Each row is followed by its class; each block has classes of its own.
[  7 -10   4 -10  18  -2  31   3  11  13  19  17   2 -21   0   2  -4   7
   1   2   5   0   7  -9   8   2 -28  29   6  -8   5  -9   8  -3  10   0
  -5 -12  18   7   3 -12  -7  33  -1 -26 -13   1   4   4   0  -7 -18   0
  25 -13 -17  -2   7 -13] | netiv
[  0 -41 -17  -1  29  31  30 -21  -4  34   7  13 -13 -36 -11   6  -9  -6
 -16 -11  30 -14  11 -54 -18  26  16  54 -16  28 -11  -6   7   2  13  -6
   9  -1  12 -21   2  19  -6  -7   6 -30 -17   0  -2  -1  -5  -3   8  25
  14  -5 -15 -32  -7  -8] | netiv
[ -6 -14  -7  15   6  16  -5  -8 -21  -1 -47   5   6  10  -8 -41   5 -35
  -5 -21  -7  -5  15 -22 -14  -1   6  33   2  10 -15  19  10   2 -11 -15
  -5  23  25 -17  -5   3  15 -27 -16   7  10 -15   7   4  13  18  22  20
   5   7  20   8 -13  -1] | Fular
[ -7   5  16 -10 -11 -30 -38   4  16 -35   5   0   0  19  11  19  -2   5
  10  -5  13   9  -8  32  11 -10   0 -66 -14   0  12 -13   6   3  -8  -5
 -15  -2 -13   8   3  14  10  15  13  -4  10   1  -1   7 -31  -4 -56  -2
  -7   5  -3  16  15   1] | Puved
[ -3  -5 -11   2  -1  -9  -9   0  11 -21  18   4  -9  -4   0 -25   3 -21
  -3  15  -8  -5  14  -6  24 -31  20  25   1  19 -20 -43 -12  12  13 -12
  24   4  11   4   4  -9  18  39  -7  -7   9 -21  10   8   9  15   5  13
 -10  17  16  49  -1   1] | Fular
[ -4 -25 -15   3  39  21  18   0 -13  25  -7  20  -2 -36  -6  11  -5  -3
  -7 -28  21 -11   7 -35 -16  22  17  17  -7   0   0  -8   0   0   6  -5
  -9   0   9  -8   4   4  24 -17 -19 -14 -14  -2  -5  11   6   7   1  10
  11  -9  -6  -3   1  -8] | netiv
[ -2  -2 -16   3 -15  32   2 -15 -29   7  11  16   8 -12  14  -4   7 -25
 -29 -16  13 -10  13 -22  13  13  13  43 -12  -1 -20 -16   1  -1  20 -17
  12  12  -4 -14   7  18  -7 -22  -3  -6   6   0  -3   2  -7   1 -13   9
  -5  -4  18   7  15   0] | Fular
[ -8   0 -33   9   8  20   4  -9 -12   4   4  -1   1 -10   1 -14  -3 -14
 -13 -21   5 -17  14 -45  12  -8   4  66 -12  -9 -14 -26 -14  18   6  -9
  33  12 -11 -12   2   1  -5  -8  -2   3   3 -16  -6   0   5  -6  14  10
 -26   9  40  19  -5   5] | Fular
[-19   6 -15   3  11  -2 -15   3 -14  -8 -21 -12   4   4  22  -8   1 -17
 -19 -63 -23  -8   2  -7   5 -20 -30 -15  -4 -17  10  14  -5   9 -20  -5
 -36  39 -19  19   6  -8   8 -32   1  15   1   5 -15   8  42  -5 -52  -8
 -24   4  32   4   0  -2] | Puved
[ -4 -39 -24   4  12  13  15  12  -4  -6  -5   6  -2  -4 -25 -14  -1 -11
 -11   9   0  -7  25 -26   9 -18  16  53   7 -20 -21 -23 -18   8   6  -6
  29   7  -5  10  -4  -6   0   6 -12  -4  20 -16  -2  -1  17  13  45  11
  -8   1  14  29   2   6] | Fular
[  7 -17 -15 -10  26   4  15  -1  17  28  -5  -6  -9 -17   6 -11  -2   5
 -15  -8  11  -9  11 -45  -9  -4   9  46 -11 -10  10 -11 -18  -4  -8   5
  -3 -17   7   9   7  -7 -17   7   4 -14 -38  11  -2  -4   3 -21  18  11
   8   3  -8 -25   2  -9] | netiv
[-12  14 -18   3  22 -27 -19  10   3 -13  -9 -19  -2 -18  24 -20   6 -19
 -15 -63 -28  -4  10 -17  35 -55 -29  12  -4 -11   2 -16 -19  10 -18 -15
 -19  29  -7  21 -12 -29   3   5   1  19  -8   4  -4  19   4 -10 -53 -17
 -21  24  29  32   3   4] | Puved
[-12  13   0   0 -10  -9   7  13 -31 -15  -6  -3   9  10  33  11   5 -27
 -13 -62 -18   3   2  25  18 -24 -30 -41  16 -20   0  14   1  15   3 -15
 -45  21 -14  -8  -4  -2   6 -16   0   3  -2   7  -6  17  -9  -4 -84 -48
 -26  14  24 -14  -7  -7] | Puved
[ -4 -11 -12   3  36  17  24 -15 -11  34 -18   0  -3 -18   1  -9   0  -1
   0 -30   5  -5   8 -40 -26  15   6  40   5   6   7  20   0  -6  -1  -6
   1  -4  18 -13   3 -29   1 -21  -9  -5 -28   0  -3   4   6  -6  13   8
  11   0   3 -36  -8 -13] | netiv
[-11  11  -7   1   1   0   0   9 -15 -11 -14   6  -1   2  16  26   4  -4
  -7 -43   6 -16  -9  12  12 -13  -9 -46   1 -12   9   0   6   4  12  -5
  -6  11 -11   9  -3 -14  18 -17  -3   0   6   6   5  22   2   5 -31 -31
 -36   8  18  14  -6  -1] | Puved
[-16   0 -19   6  -5   7  -8 -11 -19   3   6  -8   6  -1  13  11  -6 -15
  -9 -38   0  -6   7 -12  13  -5  -5  13  -9  -2  -7  -9  -3   3  -5 -19
  -1  13  -9 -22  -4   2  -1 -19  13   5   6   4  -2   9   1   4 -23  -5
 -15   6  28   8  -4   5] | Puved
[  1  -5 -20  -6   6  14  15 -10 -13  25  -8  -4  -6 -13   1 -13   7 -15
 -17 -26   8 -13   4 -34  -3   3  -2  47 -16   1  -8  -1  -9   6   7  -6
  -6   3   5 -14   2   7   8 -14  -4   2 -14   2 -13  -2   3  -9   2   3
  -3   0  12  -8 -12  -2] | netiv

A new block, with new classes.
[-33  -8 -23  -7  -7 -19  -5 -15   1   1 -17 -26 -10   6   5  42 -13   3
  27   1  18  -2  25 -58  13 -10   4  -9  -8  -9  -1 -23  -6   5  -3 -12
  -5  18   3 -12 -12  24  24  -3 -17   6   5   0  -3  -6   3 -22   1 -10
  -3  -7   4  68 -11   5] | buf
[-11  -3  -7   8  24 -18 -47 -12  -5 -11 -15 -27  15 -16   6  13 -12  -7
   9  24   4 -11  -6  14 -12   5 -11  -9  -9 -34 -25  25  14  -5  12  -4
  -3   4  -5   7 -32 -28 -22  11 -22   7  10 -33 -12  -9   4  -3  20  -9
  12 -31 -15  29  -7  15] | nebus
[-17  -3   2 -20 -21  -4  -4  -6 -12 -14   1   1 -20 -16   5  18  -6 -10
   2   0   9  -2  10 -13  13  -1   5 -10  -1 -14   5 -35   0   6  -1  15
  18   0  13  -1  -6   6 -28   0 -13   5  -7  -9 -10  -2  -3  -4 -11   2
 -13 -13   1  -1   8  12] | nebus
[ -4 -15 -15  -4 -12   7   5  11   8  12   3  -4  13   6  -9  37   7   7
  -3   0  11   7 -18 -28  -4   7  20  -1  -1  -4   3  -2  -3  -5 -18  13
 -12  10  21 -14  -6   7  21   5 -10  -2  -8   8  -3   8  -5  -4  -8   3
  -9 -11   5  21  -8   1] | buf
[-26   1 -37 -12  17 -22 -24   0  22 -22 -51  -9  43  -3  12  -2   4 -11
  30   4  31   4 -31 -24 -17  12 -28 -13 -10   0  11  47  -4 -38  24 -35
   5  39  17 -18  -5 -12  -9  16 -32   3   8 -31 -10  -9  16  -2   8   9
 -16 -31 -10  54 -11  45] | buf
[ 13 -28 -23  30   9 -11 -36 -12  -3  23 -47  11  59  -8 -11   7  -7   9
   2  18  24  -3  -1 -32   1  12  11  -8  12   9  -9  30   1 -15 -51  16
  -1  20  20  -1 -23 -22  17   0 -34   1 -17   3   6   6  -6  13   9  26
   8  -2 -22  17 -14   9] | buf
[  0  12 -28   8 -10  17 -39  10   0  33  10 -18  14  -4   2  -7  26   3
  13  -4   9   6  -3 -37   9 -17  -9  -9  11 -13  27  22   0  -4   7   3
 -19  32   6 -21 -46 -20  -7  -7 -26  -6   5 -32   5   4  -5   3  22  -7
  -4 -21   1  16 -13   3] | buf
[ 31   6 -15 -47 -49   3 -24  -7  12 -18 -14   7  -6   8  -3  10 -33 -12
  40  10  43 -16  28 -56  11  -2  23  -8 -13 -40  21 -23 -15  -8   3  30
  -5  10  15   4  -9 -11  24   6 -30  10  -8   6  16   5 -45 -14  -3   6
  -3 -29  13  24   4  -1] | nebus
[ -37  -13   44 -100 -108   -3  -95  -43  -21  -68   49  -25   39    3
    6  -16   27  -35  -25    5  -15   58    8  -67  -11   17    5  -24
  -88   59   -4 -108  -23  -42  -46   -9    5  -78   45  -43  -29    3
  -98   48  -10  -10   21   20   46  -29  -26   31   -6    8   21  -86
  -30   60    5   57] | nebus
[-15  -9 -33  17  16 -26 -43  -8   5  15 -14 -18  27   3  13  -4  -9  -8
  28  11  31   3 -36 -33  -2   4  -4  -3  30 -17  -6  38  -1 -10   3 -15
   9  32  14 -14 -38 -16  -8  12 -12  -6  -4 -14  -8 -10   5  -1  -2   6
  -5 -25 -15  24 -20  22] | nebus
[ 18  14   9 -21 -22  -6 -22 -19  -6  13   0  -4  -5   0  -7   4 -21 -10
   7  14   9  -5  30  -1   4  -7   8  25   1 -25   2 -21  18 -11  -7  15
  20  -6   6   0  -8  -2   3   5  -1   3  -8  -6  -4   3 -14  -4   2 -23
  -8  -3  -4  -2  -7   6] | nebus
[-11 -28 -33 -11  12 -12  -1   9  -1 -18  28 -21  -2   7  10  19   0 -14
  34   5  -4  26  -6 -32  10  23 -99  -8   0 -52   5   1   8 -26   8  -2
  15  20   8  -6 -26 -23 -13  15   8   7  13   5   7  10 -14  10  44   9
  25 -49  -5  47  -8  -9] | nebus

Next block, with new classes.
[ -2 -11 -35   2  -9   7   1   8  -4   2  -8  14  -8  -8 -43   0  19  15
  14  -3 -28   5   5 -22   1 -58   7   6   6   9   1   1 -46 -14   0 -13
  18  21 -18   0  -1  -8  31   7 -44 -49  40 -22   7 -10   0 -63 -52   1
   6  -7 -13  -5  -2   5] | tek
[-19  17   7 -34   2   8 -11  -5  15  -6  11   7  -2  -9 -24 -21 -26  15
  16  -7 -40   1 -29  -2  -9  -6   0  14   1  14  -5   4 -28   0 -16   1
   8  12  -8 -21  -2 -24  20  16 -22 -16  15   2  -7  18  -5 -26  -4  -4
  -5   5 -13  -7  -9  21] | tek
[ -2 -15 -16  12   5  29  16  40  12 -15  12  -1   3   0 -38  -9   7   5
  11  -3 -32  -1  -8   5 -10   0  -5  -5 -10  -9  -5   4 -44  20  21   5
   0 -11 -13  -9  -3  -5  13   4 -26 -11  -4 -10  -1  10 -26 -11 -57   4
   8  -4 -10  24 -21  -3] | kef
[ 23  -4 -34  -4 -21  -7   9 -21 -11 -13  12   9 -12  10 -36   2  57   0
   0   1  10   6  33 -25   4 -25   2  -7   6  23   5  -9 -31   5   3  -8
  23  40  -2  24  -9  17  27 -11 -21 -20 -10 -23  13 -13  22 -24   9  -3
 -24 -20  -1  18   6   9] | tek
[ -3  -4   5   7  -7  12   4  -3  -2  -5   6  -6  14  12   9  -2  -4   0
 -30  -1  15  -1  -2   8   3  39  -2 -12  -9 -18  -8   2 -22   4  20  17
 -19 -18   7  -1   7 -21  -6  -4  16  25   0   8 -15  -5  -8  28  30  12
  -7  -2   7  15  -7   1] | kef
[-32  29  65   4  31  38  13  -4   5  -4  -7 -11  12 -13   0   3 -50  19
  14  -7  46  -2 -30  18 -14  30  15   8  10 -67 -14   8  30  22  -9   0
   2 -58   4 -19  -6   1 -11   8 -21   0 -11  40 -11   3 -36   7   6   7
  -4   9  -7   3   1   1] | Gilot
[ 10   4  -3   6 -17 -12 -17  14   1 -17  30   2   8  -3 -21  -5   0  -5
 -33  13 -53  -2  -5   5  13  20 -25 -15  -6  56  -3   7 -56  19  17  13
   2  43   9  15  15 -57  14   4  45  19 -11 -12 -19   1 -13  -9  40   2
 -28   4   7  12 -24  17] | ruzon
[  0  -3  45  12  26  45  21  47   2  -6   3 -15  19  -6 -39   4 -41  -5
  16  -4 -16  -1   1  19  -3   6 -11 -16  -7 -34  -3  15  -5  38  35  12
  -9 -20  -2  -4   3  -1   4   6  11  -7 -10   2  -9  -3 -57   4 -26   6
  -7  15   0  30 -29 -19] | kef
[ 13  -7 -23  -5  -2   6   6 -22 -21  -3  -3  10  -2  -3 -18  -5  -4  22
   8  -2 -28   0   3  -2   6 -45  10   4   5 -13   5   6 -53  12 -14 -10
  -2  17 -10 -10  -2  -6  33  11 -21 -61  10 -10  -3 -11 -12 -44  -6  -2
 -18  -8 -10  10   6  -4] | tek
[ -3   6   3  13  22   0  -7  14   2   0   8  -9  26  16  21  -2 -66   4
 -44   4 -23  -1 -22  20   0  69  -3   1  -5  -3   7   9   1 -13  28  17
 -22 -24   6 -20   7 -13 -27   9  45  15  -6  33 -25   9  -1  24  17   6
   0  13   7  24 -33 -16] | kef
[-10  -3  61 -10  -6  35   8  13  28   2   5  -5  -9 -37 -35  -5  20  -4
  74 -10 -49  -7  15  11  12 -25 -17 -16 -13   4 -22  14 -30  35 -33   6
 -17   3  10  13  -2 -27  10  -2 -47  24   8 -35  -1   2 -34  24 -22  -1
  19   5  -6 -18  35  18] | Gilot
[ 27 -17 -14   2 -11  20  11  -2 -22  -8  -3   1   8   6  32   4   0   0
 -40   3  41   1  -8   6 -12   4  -5 -26   1   6  -2  -3 -50   2  38  10
  -1  -8  -9  24   9 -24  10  -2  60  -9   9 -17  -3 -14  -9 -20  49  19
 -28  -8  11   6 -11   3] | ruzon
[-22   7  51   4   3   5  -6   4  10  -5  19  -2   5 -15 -31   2   0   3
   3  -2  10  -4  -1   6  12  23  -4  -3   4   6  -4   6  11   4  -5   5
   8   3  14   5   9 -13   0   1 -17  46  -8  24 -13  -5 -14   6  31  -8
  -6   5  -6  -1  -8  15] | Gilot
[-26  46  58   5  18  16   7 -25  23   7  -9   0   6  -3 -57  -5 -11   4
  60 -18  69   2  15 -30 -18  20   5  12  10   6  -1 -15  29 -53 -14  25
  -2  -9   3  20 -22  21   7   8 -29 -12  45  -5   0 -12  32  27  37  15
   7  -4   6  20   7  10] | Gilot
[ -1   2  63  14 -15  42   2 -10   7  -7   3  10  11   0 -22   4 -23  19
 -21   2 -12   0  -4   6  19  50  -7 -21   1  37 -10   5 -79  -7  15  21
  -6   3  15  51   2 -50 -16  -3  17  49  18 -21 -27  -8  25   1  68  14
 -17   4   2  24  -1  24] | ruzon
[ -6  -4  65  -2  11  56   8  -8  13 -11  23   6  -5 -30 -18 -17 -41  35
  16  -3 -34  -4 -68  33  -1  -5  -1  -7   5   5 -11  27 -78  29 -13  -2
  11 -10  -4   3   4 -63  14  18 -21   8   2   3 -22   3 -39 -35  33   0
 -24  -4 -16   0  -2  31] | Gilot
[-18  14  66 -12   8  23   6 -23  -2  -6  30  -6   3 -29 -57 -11   1  19
  45  -9  10  -4  -2  13   9 -20   7  -2   5 -29  -9   7 -11  18 -31  -1
   7   8   9 -13   0 -13  30  15 -57  -8  -4  26 -18 -25 -55  -6  33   1
 -19  -8  -9   1  12  18] | Gilot
[-23  11  53   8  17  22  11 -19  10  11  -5  -4   8   3 -19 -29 -67   6
  16 -23 -52  -5  -7   9   3  10  -2   4 -13 -33  -1  10 -13   7 -24  20
 -24   5   1 -35  -8   8   6  15 -23 -11  30   0 -22  10  -7   3  16   5
  -3   9  -8   5   2   1] | Gilot
[-18  -8  51  -1  13  22  -1   7  14   5   8  -1   1 -20   1  -9 -18   5
  19  -2   8  -6 -31  19   1   8   4  -1   4 -14 -13  11  13  -5 -12  -2
  -5 -25   5  -7   4  -8  -9  14 -21  34   2  23  -5  -1 -22   6   6  -4
  10   3  -3 -12   6   7] | Gilot
[  4  -5 -28   6 -11   0   1  43  17  -8  -3  -4  -1  -1 -10   3  25  -9
  21   5 -36  -1  13  -2  -5   6 -13  -7 -13   8 -11  -1 -20  11  18   7
 -17 -18   0   2   2 -20  -1  -6  -2  -1  -1 -28   7  10 -14  24 -67   3
  32   4  -2   5   0  -7] | kef
[ 33   3 -28  -4 -22 -11  -2 -14  -6 -13  15   0  -8  -1   0  -8  30 -12
  -3   9 -21   0   7  -6   0   1 -18 -20  -6  56   3  -8 -50  17   6   7
   1  44  -2  27   1 -23  26  -5  43 -14  -9 -42   2  -5   5  -9  35   2
 -27 -10   6   7   2  15] | ruzon
[  9  10 -41  -1 -17 -21  -2 -17   0 -24  26   0  -8   4 -17 -22  32 -13
  -5  -3  -4   1 -19 -11 -12 -18 -14  -7  -8  45  -4 -16 -38   4   3  10
   5  44  -9  -5  -1 -22  49   7  22 -19  10 -26   1   3   2 -12  36   5
 -26 -15   4   1 -13  28] | ruzon
[-12 -21   9  -9   5  -2   0  12  -7   9  -7  11  -5  -8 -25  -6 -17  -2
   1  -5 -28   3  -8  -9   4 -48   2  11   2   4   6   3  10  -4  -5  -7
  16  31 -17 -13   6   7  17  15 -12  -8  33  -1   2  -4  -2 -52 -17  -6
  -3   5   0 -24 -10  -1] | tek
[-16   4  45   2  13  49  18 -39  13  -1   8   2  -1  -3 -14 -30 -34  33
  22 -16   7  -2 -40  16  -6   3  13  -1   7 -33  -8  11 -58  -7 -23   7
  -7 -22  -7 -18 -11  -7  21  14 -53 -15  24   2 -15   1  -4  -5  34  13
 -10 -15 -12  12  12  22] | Gilot
